Below are the code and all the weights of a small trained network. Each question names an input and a class and asks about switching units off, where a switched-off unit gives its printed mean instead of its output.

import numpy as np


def w(rows, s, z=0):
    codes = np.array(rows[::2]) - 128.0
    scale = np.full(codes.shape[1], s)
    scale[-1] = z or s
    return codes * scale


def f(y):
    return np.maximum(y, 0)


def log_softmax(a):
    a = a - a.max(-1, keepdims=True)
    return a - np.log(np.exp(a).sum(-1, keepdims=True))


def net(x, mask):
    res = np.array(x, float).reshape(1, 4) / 4 @ E
    y = f(res @ A[0][:, :-1].T + A[0][:, -1])
    res = res + np.where(mask, y, B[0][:, -1]) @ B[0][:, :-1]
    return log_softmax(res[-1] @ U[:, :-1].T + U[:, -1])


A, B = {}, {}
E = w([
[255,197,138,96,84],'x0',
[181,35,215,123,169],'x1',
[65,161,209,35,86],'x2',
[125,97,153,205,27],'x3',
],0.0097)
A[0] = w([
[170,84,63,137,133,249],'n1',
[144,115,105,65,220,104],'n2',
[85,157,194,100,108,73],'n3',
[152,77,220,149,167,106],'n4',
[23,83,139,135,158,65],'n5',
[131,160,179,74,88,99],'n6',
[152,115,78,188,165,82],'n7',
[123,108,162,188,24,119],'n8',
[132,50,177,123,167,93],'n9',
[156,109,97,208,175,86],'n10',
[123,94,81,184,173,101],'n11',
[248,200,144,127,81,95],'n12',
[132,149,108,64,197,105],'n13',
[58,115,193,46,96,96],'n14',
[72,82,132,143,171,115],'n15',
[37,85,132,177,147,68],'n16',
[116,123,105,88,190,85],'n17',
[119,139,99,93,183,108],'n18',
[183,61,204,123,170,104],'n19',
[149,144,105,79,167,102],'n20',
[118,95,153,180,45,82],'n21',
[110,150,89,85,224,92],'n22',
[170,116,87,182,158,122],'n23',
[171,107,68,183,162,88],'n24',
[156,99,78,170,148,90],'n25',
[136,148,127,83,177,164],'n26',
[113,104,127,173,30,84],'n27',
[136,160,117,83,208,81],'n28',
[127,89,155,185,38,94],'n29',
[175,170,134,116,141,98],'n30',
[92,235,54,151,87,71],'n31',
[236,156,136,82,96,95],'n32',
[45,143,212,88,91,79],'n33',
[67,92,111,164,170,95],'n34',
[157,51,222,135,165,102],'n35',
[174,58,195,118,175,95],'n36',
[175,85,54,166,145,103],'n37',
[53,98,118,139,160,201],'n38',
[36,167,33,134,110,92],'n39',
],0.011,0.013)
B[0] = w([
[64,115,167,101,63,245],'n1',
[98,119,143,175,169,186],'n2',
[136,169,159,76,172,164],'n3',
[114,182,80,135,103,178],'n4',
[249,72,110,110,127,191],'n5',
[156,132,149,85,153,174],'n6',
[153,163,149,88,162,164],'n7',
[96,114,168,180,187,190],'n8',
[149,172,77,141,101,171],'n9',
[144,151,152,88,160,170],'n10',
[158,137,152,83,156,175],'n11',
[248,30,101,125,88,200],'n12',
[95,113,162,175,164,181],'n13',
[129,155,168,58,159,208],'n14',
[184,92,95,132,102,187],'n15',
[222,70,105,139,126,182],'n16',
[129,119,140,165,160,161],'n17',
[119,123,147,174,152,168],'n18',
[112,185,71,150,102,182],'n19',
[116,106,141,166,156,157],'n20',
[107,120,143,175,200,164],'n21',
[110,112,136,185,181,190],'n22',
[122,157,174,69,142,176],'n23',
[136,169,169,68,167,171],'n24',
[139,153,150,92,160,159],'n25',
[98,109,153,150,124,194],'n26',
[113,131,143,183,217,167],'n27',
[105,118,151,175,182,168],'n28',
[94,122,151,178,203,174],'n29',
[165,87,112,146,139,152],'n30',
[128,208,60,149,95,189],'n31',
[195,66,93,125,107,187],'n32',
[155,165,168,68,166,198],'n33',
[210,90,111,107,115,181],'n34',
[114,187,75,140,106,187],'n35',
[114,188,69,149,103,176],'n36',
[121,156,168,65,167,176],'n37',
[167,57,124,121,65,247],'n38',
[140,191,44,141,97,203],'n39',
],0.011,0.013)
U = w([
[187,36,105,110,109,118],'0',
[117,183,207,10,162,116],'1',
[102,228,34,165,97,114],'2',
[83,99,188,239,196,112],'3',
[37,66,204,96,7,252],'4',
[65,103,147,109,96,83],'5',
[62,104,153,111,88,78],'6',
],0.014,0.021)

Each question gives the input, the list of numbers given to net, and the class t.
The units are the neurons (one row each of A and B). Each row of codes is followed by its name. A weight is (code - 128) times the scale printed after its matrix; where a second scale follows, it is the last column's (A, B and U).
mask holds one flag per neuron, in row order. A switched-off neuron (its flag False) gives its mean, the last column of its row in B, instead of its output. The means were averaged over made-up inputs and are rounded, as every weight is.
A unit's drop is (log p(t) with every unit on - log p(t) with that unit switched off) / (log p(t) with every unit on - log p(t) with every unit switched off).
The circuit of an input: a set's keep is (log p(t) with only the set's units on - log p(t) with every unit switched off) / (log p(t) with every unit on - log p(t) with every unit switched off). Starting from the 12 units with the biggest drops (on a tie, the unit counted first), units are removed one at a time, each time the one whose removal leaves the highest keep (on an exact tie, the one counted first), for as long as the keep stays at least 0.8.
circuit, biggest first: the units of the circuit, biggest drop first
unit that matters most: the unit with the biggest drop
k most important neurons: the k neurons with the biggest drops, biggest first
drop when u is switched off: that unit's drop, to one decimal
input [8,-2,6,-2], class 0: circuit, biggest first => n12
input [7,-8,7,-7], class 2: 2 most important neurons => n31, n38
input [3,-7,5,-7], class 2: 4 most important neurons => n31, n39, n8, n29
input [6,8,-5,-1], class 2: circuit, biggest first => n19, n36
input [7,8,3,-6], class 2: 3 most important neurons => n19, n36, n35
input [-7,-7,-4,6], class 0: 2 most important neurons => n16, n38
input [7,-7,-7,6], class 0: 4 most important neurons => n12, n32, n14, n33
input [8,-8,-7,-3], class 0: 2 most important neurons => n12, n32
input [-7,-7,-4,0], class 0: 2 most important neurons => n38, n16
input [5,6,-2,-5], class 2: 2 most important neurons => n19, n36
input [-4,-5,6,3], class 1: 2 most important neurons => n33, n14
input [-5,-4,3,7], class 3: 2 most important neurons => n8, n27
input [6,7,-2,8], class 3: 2 most important neurons => n8, n29
input [0,8,-1,8], class 2: unit that matters most => n35
input [-2,-1,0,5], class 3: drop when n11 is switched off => 0.0
input [8,-7,-4,5], class 0: drop when n12 is switched off => 5.3
input [8,-7,-6,1], class 0: drop when n12 is switched off => 4.1
